Below are the code and all the weights of a small trained network. Each question names an input and a class and asks about switching units off, where a switched-off unit gives its printed mean instead of its output.

import numpy as np


def w(rows, s, z=0):
    codes = np.array(rows[::2]) - 128.0
    scale = np.full(codes.shape[1], s)
    scale[-1] = z or s
    return codes * scale


def norm(h):
    return h / np.sqrt((h * h).mean(-1, keepdims=True) + 1e-5)


def f(y):
    return y / 2 * (1 + np.tanh(0.7978845608 * (y + 0.044715 * y**3)))


def log_softmax(a):
    a = a - a.max(-1, keepdims=True)
    return a - np.log(np.exp(a).sum(-1, keepdims=True))


def net(x, mask):
    res = np.array(x, float).reshape(1, 5) / 4 @ E
    u = 0
    for l in range(3):
        y = f(norm(res) @ A[l][:, :-1].T + A[l][:, -1])
        res = res + np.where(mask[u : u + 4], y, B[l][:, -1]) @ B[l][:, :-1]
        u += 4
    return log_softmax(norm(res)[-1] @ U[:, :-1].T + U[:, -1])


A, B = {}, {}
E = w([
[91,162,112,77,58,147,174,166,168,95,204],'x0',
[87,149,116,130,112,126,89,163,71,119,119],'x1',
[92,132,87,114,92,108,115,69,139,188,114],'x2',
[108,254,99,212,172,180,184,148,166,158,77],'x3',
[196,189,146,99,66,120,154,88,68,101,89],'x4',
],0.0069)
A[0] = w([
[51,144,86,128,87,139,60,212,2,116,112,16],'L0N0',
[229,82,148,90,146,171,193,56,239,156,147,4],'L0N1',
[61,121,101,78,82,147,136,29,135,236,128,84],'L0N2',
[185,109,161,155,147,147,137,202,136,46,141,82],'L0N3',
],0.0057,0.0041)
B[0] = w([
[123,137,206,120,147,15,189,160,176,198,111,206],'L0N0',
[64,153,189,92,131,1,159,191,117,174,69,191],'L0N1',
[138,98,74,214,108,74,134,144,77,69,152,252],'L0N2',
[84,116,72,218,106,50,128,42,81,102,169,183],'L0N3',
],0.0096,0.0025)
A[1] = w([
[135,171,77,47,83,125,186,156,187,113,226,44],'L1N0',
[170,119,231,153,217,144,180,199,100,1,173,25],'L1N1',
[203,182,143,72,60,119,147,119,77,71,55,12],'L1N2',
[56,43,94,131,185,147,81,205,206,122,133,2],'L1N3',
],0.0063,0.0049)
B[1] = w([
[69,35,179,167,165,174,79,139,44,94,34,240],'L1N0',
[78,120,31,118,49,64,83,76,137,188,78,169],'L1N1',
[58,87,135,154,180,141,176,89,117,244,227,254],'L1N2',
[149,166,156,117,107,126,209,60,41,206,184,237],'L1N3',
],0.011,0.0022)
A[2] = w([
[148,57,150,1,120,99,35,98,115,134,177,112],'L2N0',
[159,129,119,173,190,147,185,143,51,104,223,126],'L2N1',
[99,143,167,122,143,72,154,189,125,191,44,182],'L2N2',
[214,82,133,131,228,127,73,82,97,181,55,1],'L2N3',
],0.0071,0.0053)
B[2] = w([
[154,254,86,167,179,189,153,154,194,140,72,208],'L2N0',
[213,110,161,101,108,147,79,84,159,113,164,198],'L2N1',
[172,92,144,38,118,113,117,142,167,95,164,254],'L2N2',
[4,80,169,106,66,172,126,180,56,73,129,173],'L2N3',
],0.0094,0.0064)
U = w([
[134,105,180,121,159,170,173,44,78,237,245,177],'0',
[37,39,185,101,105,216,90,174,61,36,74,201],'1',
[103,158,192,47,157,16,176,209,196,159,84,132],'2',
[188,233,74,125,173,242,107,162,212,91,78,151],'3',
[118,102,14,213,61,26,101,66,112,94,133,5],'4',
[241,82,155,105,89,154,70,137,185,6,181,116],'5',
],0.012,0.0025)

Each question gives the input, the list of numbers given to net, and the class t.
The units are the neurons (one row each of A and B). Each row of codes is followed by its name. A weight is (code - 128) times the scale printed after its matrix; where a second scale follows, it is the last column's (A, B and U).
mask holds one flag per neuron, layer by layer. A switched-off neuron (its flag False) gives its mean, the last column of its row in B, instead of its output. The means were averaged over made-up inputs and are rounded, as every weight is.
A unit's drop is (log p(t) with every unit on - log p(t) with that unit switched off) / (log p(t) with every unit on - log p(t) with every unit switched off).
most important unit: the unit with the biggest drop
top k neurons: the k neurons with the biggest drops, biggest first
top k neurons in layer l: the k neurons of layer l with the biggest drops, biggest first
input [2,6,-1,-6,-6], class 0: top 2 neurons => [L1N3, L0N1]
input [5,-4,6,4,5], class 4: most important unit => L0N2
input [-8,-5,8,4,-1], class 1: top 2 neurons => [L2N3, L0N3]
input [5,7,-4,5,-7], class 0: top 2 neurons => [L1N3, L0N1]
input [-3,4,-6,5,-1], class 4: top 2 neurons in layer 0 => [L0N3, L0N1]
input [6,-5,7,5,4], class 4: top 3 neurons => [L0N2, L2N3, L0N0]
input [-4,3,7,6,-3], class 4: top 2 neurons => [L2N0, L0N2]
input [6,-3,8,3,5], class 4: top 2 neurons => [L0N2, L2N3]
input [-4,4,8,7,8], class 0: top 3 neurons => [L1N2, L2N0, L0N3]
input [7,-7,1,-4,2], class 1: top 2 neurons => [L1N0, L0N0]
input [7,-7,-4,-4,7], class 0: top 3 neurons => [L1N2, L2N3, L0N0]
input [-4,-1,-5,-1,-7], class 0: top 2 neurons => [L1N3, L0N2]
input [5,6,-5,5,-2], class 2: top 4 neurons => [L0N0, L2N3, L1N1, L0N2]
input [2,-7,4,-4,-1], class 2: most important unit => L0N1
input [7,7,4,-8,-7], class 3: top 2 neurons in layer 2 => [L2N0, L2N3]
input [-3,-7,-3,7,-3], class 2: top 3 neurons in layer 2 => [L2N0, L2N2, L2N1]
input [-2,-8,7,-4,5], class 2: top 2 neurons in layer 0 => [L0N1, L0N3]
input [-4,-4,-6,0,5], class 4: top 2 neurons in layer 1 => [L1N1, L1N3]
input [7,-8,-5,-3,4], class 2: top 2 neurons in layer 0 => [L0N1, L0N2]
input [8,2,1,7,-4], class 1: top neuron in layer 2 => [L2N0]
input [-1,-5,-6,-3,-3], class 4: top 2 neurons in layer 0 => [L0N3, L0N0]
